Here is a tiny trained network, its code and every weight. The questions are about switching its units off for an input and a class, where a switched-off unit gives its printed mean instead of its output.

import numpy as np


def w(rows, s, z=0):
    codes = np.array(rows[::2]) - 128.0
    scale = np.full(codes.shape[1], s)
    scale[-1] = z or s
    return codes * scale


def f(y):
    return y / 2 * (1 + np.tanh(0.7978845608 * (y + 0.044715 * y**3)))


def log_softmax(a):
    a = a - a.max(-1, keepdims=True)
    return a - np.log(np.exp(a).sum(-1, keepdims=True))


def net(x, mask):
    res = np.array(x, float).reshape(1, 3) / 4 @ E
    y = f(res @ A[0][:, :-1].T + A[0][:, -1])
    res = res + np.where(mask, y, B[0][:, -1]) @ B[0][:, :-1]
    return log_softmax(res[-1] @ U[:, :-1].T + U[:, -1])


A, B = {}, {}
E = w([
[84,227,103,152,117,129,248,175,133,59,131],'x0',
[240,218,227,207,106,151,125,108,48,177,190],'x1',
[167,140,128,121,244,224,129,182,211,179,163],'x2',
],0.012)
A[0] = w([
[134,83,133,65,102,118,45,24,104,156,85,211],'n1',
[82,131,118,76,74,140,123,126,149,111,117,120],'n2',
[115,201,254,159,193,193,163,228,166,136,213,183],'n3',
[140,95,35,87,182,229,82,176,127,129,105,251],'n4',
[141,114,171,172,82,59,183,96,71,109,81,249],'n5',
[66,117,68,83,143,85,178,149,181,111,117,211],'n6',
[103,46,108,135,123,81,37,73,168,182,159,206],'n7',
[121,130,136,162,79,60,152,136,143,14,150,178],'n8',
[136,106,200,159,133,97,15,21,38,114,144,178],'n9',
[112,144,165,92,70,103,161,72,110,61,117,118],'n10',
[183,99,100,92,150,126,36,115,139,86,147,128],'n11',
[78,47,111,109,112,161,122,130,164,112,42,173],'n12',
[130,105,165,127,56,95,103,69,53,147,149,176],'n13',
],0.0087,0.0031)
B[0] = w([
[167,59,220,138,69,164,40,91,151,167,118,223],'n1',
[113,88,120,108,128,119,120,126,106,108,109,168],'n2',
[216,152,73,167,134,214,177,95,120,153,158,249],'n3',
[132,161,115,192,176,110,169,198,167,245,124,219],'n4',
[115,138,243,131,82,72,45,95,76,109,163,214],'n5',
[72,199,72,135,146,44,87,142,174,157,136,226],'n6',
[189,110,187,170,90,124,82,139,242,162,14,224],'n7',
[15,172,148,183,72,27,118,144,98,28,177,196],'n8',
[132,105,142,1,184,175,54,37,66,101,84,229],'n9',
[105,174,177,193,110,176,67,140,81,157,131,189],'n10',
[117,140,95,151,52,114,114,124,135,129,86,177],'n11',
[111,96,95,132,128,71,160,170,160,124,106,220],'n12',
[102,122,218,37,174,94,51,118,114,94,145,209],'n13',
],0.0084,0.016)
U = w([
[162,29,160,164,116,80,63,138,252,161,37,203],'0',
[161,93,203,32,164,97,33,57,90,36,108,221],'1',
[99,130,26,91,253,33,149,219,203,122,116,48],'2',
[92,58,158,96,162,138,140,132,165,97,139,3],'3',
[223,239,39,189,180,155,207,152,160,185,188,205],'4',
[91,229,133,206,81,54,124,175,92,16,135,93],'5',
],0.0075,0.0017)

Each question gives the input, the list of numbers given to net, and the class t.
The units are the neurons (one row each of A and B). Each row of codes is followed by its name. A weight is (code - 128) times the scale printed after its matrix; where a second scale follows, it is the last column's (A, B and U).
mask holds one flag per neuron, in row order. A switched-off neuron (its flag False) gives its mean, the last column of its row in B, instead of its output. The means were averaged over made-up inputs and are rounded, as every weight is.
A unit's drop is (log p(t) with every unit on - log p(t) with that unit switched off) / (log p(t) with every unit on - log p(t) with every unit switched off).
The circuit of an input: a set's keep is (log p(t) with only the set's units on - log p(t) with every unit switched off) / (log p(t) with every unit on - log p(t) with every unit switched off). Starting from the 12 units with the biggest drops (on a tie, the unit counted first), units are removed one at a time, each time the one whose removal leaves the highest keep (on an exact tie, the one counted first), for as long as the keep stays at least 0.8.
units of the circuit, in order: the units of the circuit, biggest drop first
top k neurons: the k neurons with the biggest drops, biggest first
drop when u is switched off: that unit's drop, to one decimal
input [-2,6,3], class 4: top 3 neurons => (n3 n5 n1)
input [1,-5,-7], class 5: units of the circuit, in order => (n8)
input [-6,-3,-6], class 1: top 3 neurons => (n9 n13 n4)
input [-1,1,0], class 1: top 2 neurons => (n4 n7)
input [3,5,-3], class 1: top 3 neurons => (n13 n4 n6)
input [4,5,-8], class 1: top 2 neurons => (n13 n9)
input [0,-1,-1], class 5: top 2 neurons => (n9 n7)
input [-8,7,6], class 1: top 2 neurons => (n9 n12)
input [6,5,0], class 4: top 2 neurons => (n3 n13)
input [5,7,-5], class 1: top 2 neurons => (n13 n9)
input [-5,-3,-6], class 1: top 3 neurons => (n9 n13 n4)
input [1,-8,-3], class 2: drop when n6 is switched off => 0.2
input [-4,3,0], class 1: drop when n4 is switched off => 0.0
input [7,-4,8], class 4: units of the circuit, in order => (n3)
input [7,3,1], class 4: drop when n3 is switched off => 1.0
input [3,-6,-4], class 5: drop when n8 is switched off => 0.1
